Below are the code and all the weights of a small trained network. Each question names an input and a class and asks about switching units off, where a switched-off unit gives its printed mean instead of its output.

import numpy as np


def w(rows, s, z=0):
    codes = np.array(rows[::2]) - 128.0
    scale = np.full(codes.shape[1], s)
    scale[-1] = z or s
    return codes * scale


def norm(h):
    return h / np.sqrt((h * h).mean(-1, keepdims=True) + 1e-5)


def f(y):
    return y / 2 * (1 + np.tanh(0.7978845608 * (y + 0.044715 * y**3)))


def log_softmax(a):
    a = a - a.max(-1, keepdims=True)
    return a - np.log(np.exp(a).sum(-1, keepdims=True))


def net(x, mask):
    res = np.array(x, float).reshape(1, 8) / 4 @ E
    u = 0
    for l in range(2):
        y = f(norm(res) @ A[l][:, :-1].T + A[l][:, -1])
        res = res + np.where(mask[u : u + 4], y, B[l][:, -1]) @ B[l][:, :-1]
        u += 4
    return log_softmax(norm(res)[-1] @ U[:, :-1].T + U[:, -1])


A, B = {}, {}
E = w([
[168,122,2,47,115,150,110,160,98],'x0',
[123,137,112,153,127,133,138,112,137],'x1',
[38,11,131,164,45,195,147,167,136],'x2',
[123,143,131,126,125,133,134,132,118],'x3',
[249,111,178,127,111,212,119,9,128],'x4',
[130,124,124,138,112,126,112,131,147],'x5',
[130,127,104,161,120,127,120,127,158],'x6',
[126,145,133,127,111,138,107,143,137],'x7',
],0.0085)
A[0] = w([
[78,74,228,196,153,154,128,145,139,4],'0.n0',
[196,140,101,116,184,88,82,160,116,190],'0.n1',
[222,192,194,165,150,131,133,96,164,33],'0.n2',
[155,185,205,176,154,2,149,159,153,111],'0.n3',
],0.0074,0.0022)
B[0] = w([
[103,151,134,110,97,36,138,89,143,198],'0.n0',
[120,188,71,134,140,110,113,134,149,218],'0.n1',
[97,70,159,25,182,152,158,140,184,227],'0.n2',
[147,150,146,201,185,219,87,120,1,254],'0.n3',
],0.013,0.0054)
A[1] = w([
[119,148,124,180,103,149,76,111,171,112],'1.n0',
[186,89,211,147,37,124,145,71,162,4],'1.n1',
[182,2,128,147,90,161,37,122,50,142],'1.n2',
[196,208,90,33,152,141,127,114,94,66],'1.n3',
],0.0057,0.0032)
B[1] = w([
[120,131,248,49,190,152,165,121,40,123],'1.n0',
[216,234,190,69,54,126,166,104,99,160],'1.n1',
[110,167,123,226,132,182,159,195,2,200],'1.n2',
[149,98,110,196,34,82,92,97,168,252],'1.n3',
],0.0098,0.0033)
U = w([
[149,153,111,202,139,234,83,137,22,255],'0',
[10,109,173,174,97,9,97,162,125,68],'1',
[133,209,9,139,153,36,58,178,133,89],'2',
[95,54,40,114,88,142,168,245,124,138],'3',
[154,102,185,58,251,158,111,88,170,86],'4',
[155,110,210,97,39,115,194,77,138,79],'5',
[238,120,42,65,99,125,70,59,196,74],'6',
],0.012,0.0049)

Each question gives the input, the list of numbers given to net, and the class t.
The units are the neurons (one row each of A and B). Each row of codes is followed by its name. A weight is (code - 128) times the scale printed after its matrix; where a second scale follows, it is the last column's (A, B and U).
mask holds one flag per neuron, layer by layer. A switched-off neuron (its flag False) gives its mean, the last column of its row in B, instead of its output. The means were averaged over made-up inputs and are rounded, as every weight is.
A unit's drop is (log p(t) with every unit on - log p(t) with that unit switched off) / (log p(t) with every unit on - log p(t) with every unit switched off).
The circuit of an input: a set's keep is (log p(t) with only the set's units on - log p(t) with every unit switched off) / (log p(t) with every unit on - log p(t) with every unit switched off). Starting from all 8 units, units are removed one at a time, each time the one whose removal leaves the highest keep (on an exact tie, the one counted first), for as long as the keep stays at least 0.8.
circuit, biggest first: the units of the circuit, biggest drop first
top k neurons: the k neurons with the biggest drops, biggest first
top k neurons in layer l: the k neurons of layer l with the biggest drops, biggest first
drop of u: that unit's drop, to one decimal
input [-2,6,-7,-6,1,8,4,2], class 4: top neuron in layer 1 : 1.n2
input [-8,2,0,2,3,-3,4,0], class 4: top 3 neurons : 0.n2, 0.n3, 1.n3
input [0,-7,-4,6,3,4,-1,1], class 4: top 2 neurons in layer 0 : 0.n2, 0.n0
input [-6,-3,2,1,1,6,2,5], class 5: top 2 neurons : 0.n0, 1.n1
input [-4,3,7,3,3,6,2,3], class 5: circuit, biggest first : 1.n1, 0.n3
input [-2,2,1,-2,4,-5,2,-4], class 5: top 2 neurons in layer 0 : 0.n3, 0.n1
input [0,4,6,8,3,3,-1,1], class 5: top 2 neurons in layer 0 : 0.n3, 0.n0
input [0,-1,7,8,-3,-8,-2,-4], class 1: top 2 neurons : 0.n0, 0.n3
input [2,-7,0,-5,2,0,-2,-5], class 6: top 3 neurons : 0.n3, 0.n1, 1.n3
input [-1,-1,-6,8,1,3,4,5], class 4: top 2 neurons : 0.n2, 1.n2
input [-3,-6,-4,6,6,3,5,0], class 4: drop of 0.n2 : 1.4
input [-5,-5,-4,7,-5,-8,7,-4], class 0: drop of 0.n2 : 0.0
input [-8,-2,-6,5,-5,4,-4,4], class 0: drop of 0.n3 : 1.4
input [-7,-7,-1,6,8,3,8,8], class 4: top 2 neurons : 0.n2, 1.n3
input [-7,6,7,-1,5,-7,2,3], class 5: top neuron : 1.n1
input [-6,-7,8,6,8,-4,-2,4], class 5: top 2 neurons : 0.n3, 0.n0
